Below are the code and all the weights of a small trained network. Each question names an input and a class and asks about switching units off, where a switched-off unit gives its printed mean instead of its output.

import numpy as np


def w(rows, s, z=0):
    codes = np.array(rows[::2]) - 128.0
    scale = np.full(codes.shape[1], s)
    scale[-1] = z or s
    return codes * scale


def f(y):
    return y / 2 * (1 + np.tanh(0.7978845608 * (y + 0.044715 * y**3)))


def log_softmax(a):
    a = a - a.max(-1, keepdims=True)
    return a - np.log(np.exp(a).sum(-1, keepdims=True))


def net(x, mask):
    res = np.array(x, float).reshape(1, 5) / 4 @ E
    y = f(res @ A[0][:, :-1].T + A[0][:, -1])
    res = res + np.where(mask, y, B[0][:, -1]) @ B[0][:, :-1]
    return log_softmax(res[-1] @ U[:, :-1].T + U[:, -1])


A, B = {}, {}
E = w([
[117,103,53,73,107,165,37],'x0',
[167,156,187,143,123,135,168],'x1',
[116,64,109,247,167,88,83],'x2',
[79,113,156,123,190,211,149],'x3',
[51,229,171,139,93,102,71],'x4',
],0.013)
A[0] = w([
[176,176,185,157,157,89,187,219],'neuron 0',
[85,147,34,83,141,122,131,144],'neuron 1',
[97,118,98,104,126,1,73,252],'neuron 2',
[172,204,77,99,139,96,199,194],'neuron 3',
[84,123,158,93,191,201,146,223],'neuron 4',
[79,134,100,78,117,121,173,202],'neuron 5',
],0.0084,0.0021)
B[0] = w([
[118,152,110,204,101,117,215,245],'neuron 0',
[197,153,165,75,181,141,43,207],'neuron 1',
[40,150,1,158,35,153,9,254],'neuron 2',
[184,52,234,78,51,119,152,202],'neuron 3',
[26,82,201,187,162,242,122,246],'neuron 4',
[130,51,253,89,63,171,36,183],'neuron 5',
],0.0085,0.0079)
U = w([
[179,157,158,62,143,158,81,113],'0',
[95,74,170,130,69,95,214,93],'1',
[165,221,173,80,152,144,173,104],'2',
[157,86,139,128,45,73,127,61],'3',
[26,117,201,131,206,176,137,124],'4',
[200,46,41,162,223,204,196,154],'5',
[42,176,107,241,168,34,100,255],'6',
[155,90,1,92,96,111,87,117],'7',
],0.0085,0.0044)

Each question gives the input, the list of numbers given to net, and the class t.
The units are the neurons (one row each of A and B). Each row of codes is followed by its name. A weight is (code - 128) times the scale printed after its matrix; where a second scale follows, it is the last column's (A, B and U).
mask holds one flag per neuron, in row order. A switched-off neuron (its flag False) gives its mean, the last column of its row in B, instead of its output. The means were averaged over made-up inputs and are rounded, as every weight is.
A unit's drop is (log p(t) with every unit on - log p(t) with that unit switched off) / (log p(t) with every unit on - log p(t) with every unit switched off).
The circuit of an input: a set's keep is (log p(t) with only the set's units on - log p(t) with every unit switched off) / (log p(t) with every unit on - log p(t) with every unit switched off). Starting from all 6 units, units are removed one at a time, each time the one whose removal leaves the highest keep (on an exact tie, the one counted first), for as long as the keep stays at least 0.8.
circuit, biggest first: the units of the circuit, biggest drop first
top k neurons: the k neurons with the biggest drops, biggest first
drop when u is switched off: that unit's drop, to one decimal
input [8,-8,4,2,7], class 7: circuit, biggest first : (neuron 2; neuron 1)
input [3,-5,-7,4,-5], class 4: circuit, biggest first : (neuron 4)
input [8,3,-5,2,-5], class 0: circuit, biggest first : (neuron 1; neuron 5)
input [-7,8,-8,-6,7], class 1: top 2 neurons : (neuron 3; neuron 0)
input [-6,6,-4,2,6], class 1: circuit, biggest first : (neuron 0; neuron 3)
input [-2,4,-8,-2,5], class 1: circuit, biggest first : (neuron 3; neuron 1)
input [1,-3,5,-2,-6], class 7: top 3 neurons : (neuron 4; neuron 0; neuron 2)
input [2,-1,5,-8,1], class 7: top 2 neurons : (neuron 2; neuron 4)
input [6,0,-3,1,-5], class 0: top 4 neurons : (neuron 1; neuron 0; neuron 2; neuron 5)
input [-5,4,-8,0,0], class 1: circuit, biggest first : (neuron 3; neuron 0)
input [1,-5,-4,6,-7], class 4: top 2 neurons : (neuron 4; neuron 5)
input [-7,6,-5,3,-3], class 1: drop when neuron 0 is switched off : 0.2
input [-4,5,-4,-1,4], class 1: drop when neuron 1 is switched off : 0.2
input [1,-2,0,8,-5], class 4: drop when neuron 4 is switched off : 1.0
input [-3,-8,-7,0,3], class 0: top neuron : (neuron 1)
